Below is a small trained network, with its code and all its weights. Each question gives an input and a class and asks what happens when units are switched off, that is, made to give their printed mean instead of their output.

import numpy as np


def w(rows, s, z=0):
    codes = np.array(rows[::2]) - 128.0
    scale = np.full(codes.shape[1], s)
    scale[-1] = z or s
    return codes * scale


def f(y):
    return y / 2 * (1 + np.tanh(0.7978845608 * (y + 0.044715 * y**3)))


def log_softmax(a):
    a = a - a.max(-1, keepdims=True)
    return a - np.log(np.exp(a).sum(-1, keepdims=True))


def net(x, mask):
    res = np.array(x, float).reshape(1, 7) / 4 @ E
    y = f(res @ A[0][:, :-1].T + A[0][:, -1])
    res = res + np.where(mask, y, B[0][:, -1]) @ B[0][:, :-1]
    return log_softmax(res[-1] @ U[:, :-1].T + U[:, -1])


A, B = {}, {}
E = w([
[176,198,125,159,218,113,87,192,130],'x0',
[111,212,199,174,133,111,181,65,87],'x1',
[135,129,128,128,127,136,120,120,125],'x2',
[127,130,127,123,131,128,132,128,130],'x3',
[132,126,123,123,135,127,138,124,132],'x4',
[154,157,85,115,94,7,88,87,174],'x5',
[133,126,123,127,134,127,138,126,125],'x6',
],0.014)
A[0] = w([
[60,107,208,141,140,155,183,105,75,68],'N0',
[95,216,157,162,115,90,179,43,131,68],'N1',
[131,116,156,141,121,123,118,133,135,123],'N2',
[136,94,75,107,153,154,94,211,180,165],'N3',
[190,155,125,145,221,80,39,185,165,205],'N4',
[133,113,91,53,163,162,103,195,135,49],'N5',
[136,205,196,182,201,140,157,149,83,121],'N6',
[150,92,81,144,166,181,108,210,165,20],'N7',
[83,53,137,138,144,254,170,168,98,124],'N8',
[159,186,153,195,231,182,133,181,105,118],'N9',
[144,63,78,146,90,104,104,116,125,123],'N10',
[121,94,121,93,125,96,85,147,142,108],'N11',
[176,181,122,158,102,70,116,99,167,176],'N12',
[191,199,60,154,201,106,68,196,138,30],'N13',
[133,91,56,62,94,119,102,149,190,142],'N14',
[102,159,132,144,186,155,113,164,94,101],'N15',
[135,200,98,138,151,67,119,82,174,6],'N16',
],0.01,0.014)
B[0] = w([
[150,190,95,169,119,191,130,146,114,172],'N0',
[52,86,208,151,222,115,114,81,79,183],'N1',
[117,115,122,168,129,116,133,147,148,127],'N2',
[73,99,180,113,168,91,111,74,96,196],'N3',
[135,174,153,215,102,192,172,171,43,250],'N4',
[122,152,160,225,116,154,145,93,95,151],'N5',
[202,195,49,88,88,152,129,201,164,206],'N6',
[126,216,138,196,70,239,193,126,129,154],'N7',
[63,93,206,137,192,89,120,84,54,211],'N8',
[182,133,83,74,69,104,142,145,171,211],'N9',
[127,154,121,67,149,143,91,152,165,157],'N10',
[146,108,85,73,126,92,117,122,172,148],'N11',
[120,44,139,110,168,81,116,86,163,206],'N12',
[27,2,209,106,214,74,85,28,95,192],'N13',
[165,136,112,53,101,87,125,134,225,185],'N14',
[155,129,60,114,114,95,76,139,157,159],'N15',
[112,221,148,201,79,248,208,172,106,156],'N16',
],0.0091,0.021)
U = w([
[90,59,152,96,160,78,108,77,135,246],'0',
[124,175,134,172,112,161,178,109,96,232],'1',
[197,167,11,68,103,109,127,126,230,2],'2',
],0.012,0.00077)

Each question gives the input, the list of numbers given to net, and the class t.
The units are the neurons (one row each of A and B). Each row of codes is followed by its name. A weight is (code - 128) times the scale printed after its matrix; where a second scale follows, it is the last column's (A, B and U).
mask holds one flag per neuron, in row order. A switched-off neuron (its flag False) gives its mean, the last column of its row in B, instead of its output. The means were averaged over made-up inputs and are rounded, as every weight is.
A unit's drop is (log p(t) with every unit on - log p(t) with that unit switched off) / (log p(t) with every unit on - log p(t) with every unit switched off).
The circuit of an input: a set's keep is (log p(t) with only the set's units on - log p(t) with every unit switched off) / (log p(t) with every unit on - log p(t) with every unit switched off). Starting from the 12 units with the biggest drops (on a tie, the unit counted first), units are removed one at a time, each time the one whose removal leaves the highest keep (on an exact tie, the one counted first), for as long as the keep stays at least 0.8.
units of the circuit, in order: the units of the circuit, biggest drop first
k most important neurons: the k neurons with the biggest drops, biggest first
drop when u is switched off: that unit's drop, to one decimal
input [1,5,-7,5,-7,7,2], class 1: units of the circuit, in order => [N16]
input [5,7,-5,0,1,0,-4], class 2: 3 most important neurons => [N6; N9; N8]
input [5,-5,2,1,8,-4,7], class 1: 2 most important neurons => [N7; N4]
input [1,3,-7,4,-8,-6,-3], class 2: 3 most important neurons => [N4; N6; N9]
input [2,-7,-6,8,3,-7,-4], class 1: 3 most important neurons => [N7; N13; N5]
input [1,-1,-5,-7,5,0,-4], class 1: 2 most important neurons => [N13; N12]
input [8,1,7,7,3,8,6], class 1: 3 most important neurons => [N4; N16; N8]
input [7,3,7,1,-5,-8,3], class 2: 2 most important neurons => [N9; N6]
input [4,-5,-4,-5,2,-4,7], class 1: 3 most important neurons => [N7; N4; N12]
input [-1,8,1,8,4,4,1], class 0: 4 most important neurons => [N4; N1; N12; N7]
input [8,5,0,4,3,-2,1], class 2: 2 most important neurons => [N6; N9]
input [2,2,-3,1,-2,8,-8], class 1: 2 most important neurons => [N16; N4]
input [1,4,-5,0,5,-4,1], class 2: drop when N4 is switched off => 0.3
input [4,3,3,-3,-1,7,8], class 1: drop when N16 is switched off => 4.7
input [8,7,-3,-1,7,0,-2], class 2: units of the circuit, in order => [N6]
input [-8,-3,4,7,0,1,-7], class 2: drop when N1 is switched off => 0.2
